Below is a small trained network, with its code and all its weights. Each question gives an input and a target symbol and asks what happens when units are switched off, that is, made to give their printed mean instead of their output.

import numpy as np


def w(rows, s, z=0):
    codes = np.array(rows[::2]) - 128.0
    scale = np.full(codes.shape[1], s)
    scale[-1] = z or s
    return codes * scale


def f(y):
    return np.maximum(y, 0)


def softmax(a):
    e = np.exp(a - a.max(-1, keepdims=True))
    return e / e.sum(-1, keepdims=True)


def log_softmax(a):
    a = a - a.max(-1, keepdims=True)
    return a - np.log(np.exp(a).sum(-1, keepdims=True))


def net(x, mask):
    ids = ['ΞΨαζηλμπσ'.index(c) for c in x.split()]
    T = len(ids)
    res = E[ids] + P[:T]
    r = res
    for j in range(3):
        rows = slice(4 * j, 4 * j + 4)
        q, k, v = (r @ M[0][rows].T for M in (Q, K, V))
        z = softmax(np.where(np.tri(T) > 0, q @ k.T / 4**0.5, -1e9)) @ v
        o = O[0][rows]
        res = res + np.where(mask[j], z, o[:, -1]) @ o[:, :-1]
    y = f(res @ A[0][:, :-1].T + A[0][:, -1])
    res = res + np.where(mask[3:7], y, B[0][:, -1]) @ B[0][:, :-1]
    return log_softmax(res[-1] @ U[:, :-1].T + U[:, -1])


Q, K, V, O, A, B = {}, {}, {}, {}, {}, {}
E = w([
[117,152,206,189,178,75],'Ξ',
[142,5,157,129,136,131],'Ψ',
[104,195,139,129,55,132],'α',
[168,172,77,89,218,142],'ζ',
[137,94,113,228,57,117],'η',
[117,105,148,47,120,171],'λ',
[71,149,77,167,81,51],'μ',
[140,79,54,123,148,56],'π',
[191,162,40,156,143,197],'σ',
],0.018)
P = w([
[84,136,187,194,169,181],'0',
[254,236,153,119,160,111],'1',
[89,143,24,151,72,135],'2',
[89,117,190,190,165,179],'3',
[239,174,124,74,109,83],'4',
[93,144,28,129,77,137],'5',
[96,108,187,186,158,180],'6',
[231,142,122,51,84,66],'7',
[97,151,35,123,81,143],'8',
[95,102,188,185,154,180],'9',
[219,112,120,34,64,59],'10',
[96,158,48,103,86,143],'11',
],0.011)
Q[0] = w([
[105,93,80,82,192,197],'h1',
[40,251,183,57,92,142],'h1',
[84,66,103,132,194,19],'h1',
[216,53,212,97,165,179],'h1',
[177,89,199,158,146,121],'h2',
[159,160,49,54,99,38],'h2',
[147,173,222,157,133,96],'h2',
[97,151,125,24,139,87],'h2',
[187,132,84,159,148,229],'h3',
[151,122,140,220,85,185],'h3',
[135,4,123,136,150,115],'h3',
[152,99,183,197,136,196],'h3',
],0.012)
K[0] = w([
[174,151,126,91,190,142],'h1',
[88,199,182,75,96,128],'h1',
[113,104,99,123,176,50],'h1',
[138,48,115,72,155,206],'h1',
[128,98,152,158,140,124],'h2',
[206,148,74,108,126,20],'h2',
[118,128,190,169,142,77],'h2',
[174,133,139,70,156,87],'h2',
[139,119,114,160,158,253],'h3',
[92,110,121,230,105,177],'h3',
[129,76,112,132,151,111],'h3',
[62,109,99,172,131,155],'h3',
],0.016)
V[0] = w([
[215,104,182,55,76,63],'h1',
[238,72,135,119,51,77],'h1',
[206,139,57,171,84,70],'h1',
[133,130,156,200,161,10],'h1',
[118,135,91,69,138,37],'h2',
[123,196,223,142,172,25],'h2',
[94,238,42,107,142,124],'h2',
[71,125,115,103,66,189],'h2',
[120,96,125,156,169,216],'h3',
[254,130,175,138,94,102],'h3',
[185,227,31,166,126,111],'h3',
[104,95,9,105,181,89],'h3',
],0.0062)
O[0] = w([
[99,254,243,185,202,97,91],'h1',
[178,238,236,211,100,158,188],'h1',
[200,158,152,184,101,224,252],'h1',
[223,101,88,234,186,170,172],'h1',
[153,222,120,124,119,152,116],'h2',
[155,135,207,70,61,168,113],'h2',
[145,216,199,221,93,134,163],'h2',
[39,100,33,173,97,95,77],'h2',
[105,244,97,98,132,151,120],'h3',
[145,70,28,64,157,196,202],'h3',
[78,99,22,106,135,93,243],'h3',
[42,114,123,174,153,107,125],'h3',
],0.0043,0.0038)
A[0] = w([
[202,247,64,30,107,106,75],'n1',
[191,203,47,105,131,59,112],'n2',
[2,72,133,173,30,123,3],'n3',
[154,164,82,176,62,91,78],'n4',
],0.0087,0.0045)
B[0] = w([
[143,99,132,182,145,86,254],'n1',
[90,114,199,89,87,175,246],'n2',
[1,146,171,141,121,145,203],'n3',
[130,110,147,65,197,93,247],'n4',
],0.015,0.0072)
U = w([
[149,187,204,149,162,153,152],'Ξ',
[157,4,135,83,83,98,101],'Ψ',
[115,204,144,125,1,179,147],'α',
[120,183,100,90,223,152,131],'ζ',
[125,72,123,205,9,173,97],'η',
[95,133,161,49,124,185,39],'λ',
[87,145,111,174,147,65,81],'μ',
[144,116,50,198,142,31,164],'π',
[144,167,62,114,36,187,254],'σ',
],0.0083,0.0064)

Each question gives the input, a string of symbols that net reads in full, and the target symbol t.
The units are the heads (4 rows each of Q, K, V and O) and the neurons (one row each of A and B). Each row of codes is followed by its name. A weight is (code - 128) times the scale printed after its matrix; where a second scale follows, it is the last column's (O, A, B and U).
mask holds one flag per unit, heads first, then neurons. A switched-off unit (its flag False) gives its mean, the last column of its rows in O or B, instead of its output. The means were averaged over made-up inputs and are rounded, as every weight is.
A unit's drop is (log p(t) with every unit on - log p(t) with that unit switched off) / (log p(t) with every unit on - log p(t) with every unit switched off).
The circuit of an input: a set's keep is (log p(t) with only the set's units on - log p(t) with every unit switched off) / (log p(t) with every unit on - log p(t) with every unit switched off). Starting from all 7 units, units are removed one at a time, each time the one whose removal leaves the highest keep (on an exact tie, the one counted first), for as long as the keep stays at least 0.8.
circuit, biggest first: the units of the circuit, biggest drop first
unit that matters most: the unit with the biggest drop
k most important neurons: the k neurons with the biggest drops, biggest first
which heads matter: for each layer, one digit per head in row order, 1 if its drop is at least 0.15 and else 0, layers parted by /
input Ψ λ α μ σ σ σ, target σ: circuit, biggest first => [n4, n1, n3]
input ζ η Ξ μ μ η Ξ Ξ, target Ψ: circuit, biggest first => [h3, h2]
input π λ ζ ζ η, target Ξ: unit that matters most => h1
input η η ζ π λ η μ α, target Ξ: 3 most important neurons => [n1, n4, n2]
input λ μ Ψ σ ζ, target Ψ: which heads matter => 101
input π Ξ σ, target ζ: 2 most important neurons => [n4, n2]
input η μ λ π, target π: 2 most important neurons => [n2, n3]
input Ψ ζ Ξ, target π: circuit, biggest first => [n2, n3]
input ζ μ η, target μ: which heads matter => 010
input η η ζ α λ, target Ξ: circuit, biggest first => [h1, n1]
input Ξ Ψ Ψ η α Ξ α π η σ α, target Ψ: circuit, biggest first => [n1, h3]
input ζ π η π σ, target Ξ: which heads matter => 110
input η μ λ λ λ α Ψ α μ ζ ζ, target Ψ: which heads matter => 001
input Ξ σ λ μ μ, target Ψ: which heads matter => 001
input σ σ Ξ, target π: circuit, biggest first => [n2]
input Ξ σ α Ψ Ψ μ μ η, target Ξ: which heads matter => 101
input η α π, target Ψ: which heads matter => 001
input η α λ μ ζ, target Ξ: circuit, biggest first => [n2, n1, h2]
input σ π Ξ α ζ μ, target λ: circuit, biggest first => [n4, n2, n3]
input π ζ λ η η, target Ψ: unit that matters most => n4
input μ η λ α η ζ Ψ λ η π, target π: which heads matter => 010
input σ Ξ η Ψ μ α Ξ Ξ, target Ψ: which heads matter => 011
input Ξ ζ Ψ Ψ μ, target Ξ: circuit, biggest first => [h1, h2]
input μ σ λ, target σ: circuit, biggest first => [n4, h3]
input μ σ σ Ψ Ψ Ξ α η λ, target σ: 3 most important neurons => [n4, n2, n3]
input η μ η σ μ Ψ η σ η λ α, target Ξ: 2 most important neurons => [n1, n4]
input μ λ λ σ η Ψ, target η: most important neuron => [n4]
